Here is a tiny trained network, its code and every weight. The questions are about switching its units off for an input and a class, where a switched-off unit gives its printed mean instead of its output.

import numpy as np


def w(rows, s, z=0):
    codes = np.array(rows[::2]) - 128.0
    scale = np.full(codes.shape[1], s)
    scale[-1] = z or s
    return codes * scale


def f(y):
    return np.maximum(y, 0)


def log_softmax(a):
    a = a - a.max(-1, keepdims=True)
    return a - np.log(np.exp(a).sum(-1, keepdims=True))


def net(x, mask):
    res = np.array(x, float).reshape(1, 5) / 4 @ E
    y = f(res @ A[0][:, :-1].T + A[0][:, -1])
    res = res + np.where(mask, y, B[0][:, -1]) @ B[0][:, :-1]
    return log_softmax(res[-1] @ U[:, :-1].T + U[:, -1])


A, B = {}, {}
E = w([
[48,102,132,56,26,120,59],'x0',
[191,91,167,142,134,121,61],'x1',
[146,1,79,39,93,152,227],'x2',
[34,110,203,121,188,121,138],'x3',
[195,192,198,47,121,46,125],'x4',
],0.0094)
A[0] = w([
[178,160,218,81,87,67,121,68],'neuron 0',
[196,106,130,42,83,111,195,252],'neuron 1',
[166,92,50,163,99,188,62,172],'neuron 2',
[162,178,219,90,122,54,53,244],'neuron 3',
[25,248,149,170,109,68,30,164],'neuron 4',
[14,47,174,97,117,153,120,156],'neuron 5',
[134,168,171,193,141,141,108,204],'neuron 6',
[226,118,89,152,134,133,189,252],'neuron 7',
[144,119,134,205,194,161,168,125],'neuron 8',
[9,66,124,119,100,149,173,240],'neuron 9',
[136,195,168,202,197,110,84,226],'neuron 10',
[157,209,201,195,194,93,127,146],'neuron 11',
[213,91,77,163,113,161,68,165],'neuron 12',
[111,97,100,101,101,132,254,141],'neuron 13',
],0.0085,0.0037)
B[0] = w([
[151,118,153,40,140,50,98,195],'neuron 0',
[223,92,68,61,169,76,119,220],'neuron 1',
[172,86,140,238,61,134,63,192],'neuron 2',
[105,131,248,33,105,14,121,240],'neuron 3',
[53,217,104,43,46,188,120,253],'neuron 4',
[41,34,163,116,179,155,49,210],'neuron 5',
[113,186,189,151,97,139,173,202],'neuron 6',
[254,156,79,156,157,138,172,213],'neuron 7',
[141,111,127,217,171,201,177,206],'neuron 8',
[58,54,87,122,181,208,51,228],'neuron 9',
[75,212,219,173,104,130,217,245],'neuron 10',
[90,192,209,152,185,115,236,236],'neuron 11',
[221,109,176,222,59,72,88,188],'neuron 12',
[168,109,53,108,215,152,121,209],'neuron 13',
],0.0074,0.012)
U = w([
[182,91,129,233,37,127,66,208],'0',
[172,106,161,43,137,11,111,152],'1',
[65,209,61,87,58,195,89,154],'2',
[126,165,164,221,202,145,220,128],'3',
[30,19,120,127,179,184,58,160],'4',
[69,192,201,109,86,95,136,3],'5',
[195,105,1,131,170,152,157,97],'6',
],0.0085,0.0037)

Each question gives the input, the list of numbers given to net, and the class t.
The units are the neurons (one row each of A and B). Each row of codes is followed by its name. A weight is (code - 128) times the scale printed after its matrix; where a second scale follows, it is the last column's (A, B and U).
mask holds one flag per neuron, in row order. A switched-off neuron (its flag False) gives its mean, the last column of its row in B, instead of its output. The means were averaged over made-up inputs and are rounded, as every weight is.
A unit's drop is (log p(t) with every unit on - log p(t) with that unit switched off) / (log p(t) with every unit on - log p(t) with every unit switched off).
The circuit of an input: a set's keep is (log p(t) with only the set's units on - log p(t) with every unit switched off) / (log p(t) with every unit on - log p(t) with every unit switched off). Starting from the 12 units with the biggest drops (on a tie, the unit counted first), units are removed one at a time, each time the one whose removal leaves the highest keep (on an exact tie, the one counted first), for as long as the keep stays at least 0.8.
units of the circuit, in order: the units of the circuit, biggest drop first
most important unit: the unit with the biggest drop
top k neurons: the k neurons with the biggest drops, biggest first
drop of u: that unit's drop, to one decimal
input [-7,3,6,-8,7], class 6: most important unit -> neuron 7
input [-2,8,2,2,-7], class 0: units of the circuit, in order -> neuron 12; neuron 2
input [-6,-1,-7,7,4], class 5: top 2 neurons -> neuron 4; neuron 3
input [-1,0,3,-7,-3], class 0: top 2 neurons -> neuron 2; neuron 12
input [-6,8,7,-8,3], class 6: top 2 neurons -> neuron 1; neuron 7
input [7,-3,-4,-2,2], class 2: top 4 neurons -> neuron 4; neuron 11; neuron 10; neuron 12
input [6,6,-7,-4,-4], class 5: top 2 neurons -> neuron 4; neuron 3
input [-6,6,1,-8,2], class 0: top 2 neurons -> neuron 12; neuron 2
input [-1,3,-5,-5,-8], class 0: top 2 neurons -> neuron 2; neuron 12
input [6,7,8,6,3], class 4: top 2 neurons -> neuron 5; neuron 9
input [-4,-2,-3,-2,7], class 5: top 2 neurons -> neuron 10; neuron 11
input [-7,-3,3,-7,-7], class 6: top 2 neurons -> neuron 7; neuron 13
input [7,7,4,-5,-7], class 0: top 2 neurons -> neuron 12; neuron 2
input [5,-6,-8,0,-3], class 2: units of the circuit, in order -> neuron 4
input [1,8,-8,-5,-5], class 5: drop of neuron 12 -> -0.1
input [4,-5,-4,5,-1], class 2: drop of neuron 8 -> 0.0
input [-4,-7,5,-5,8], class 6: drop of neuron 7 -> 0.1
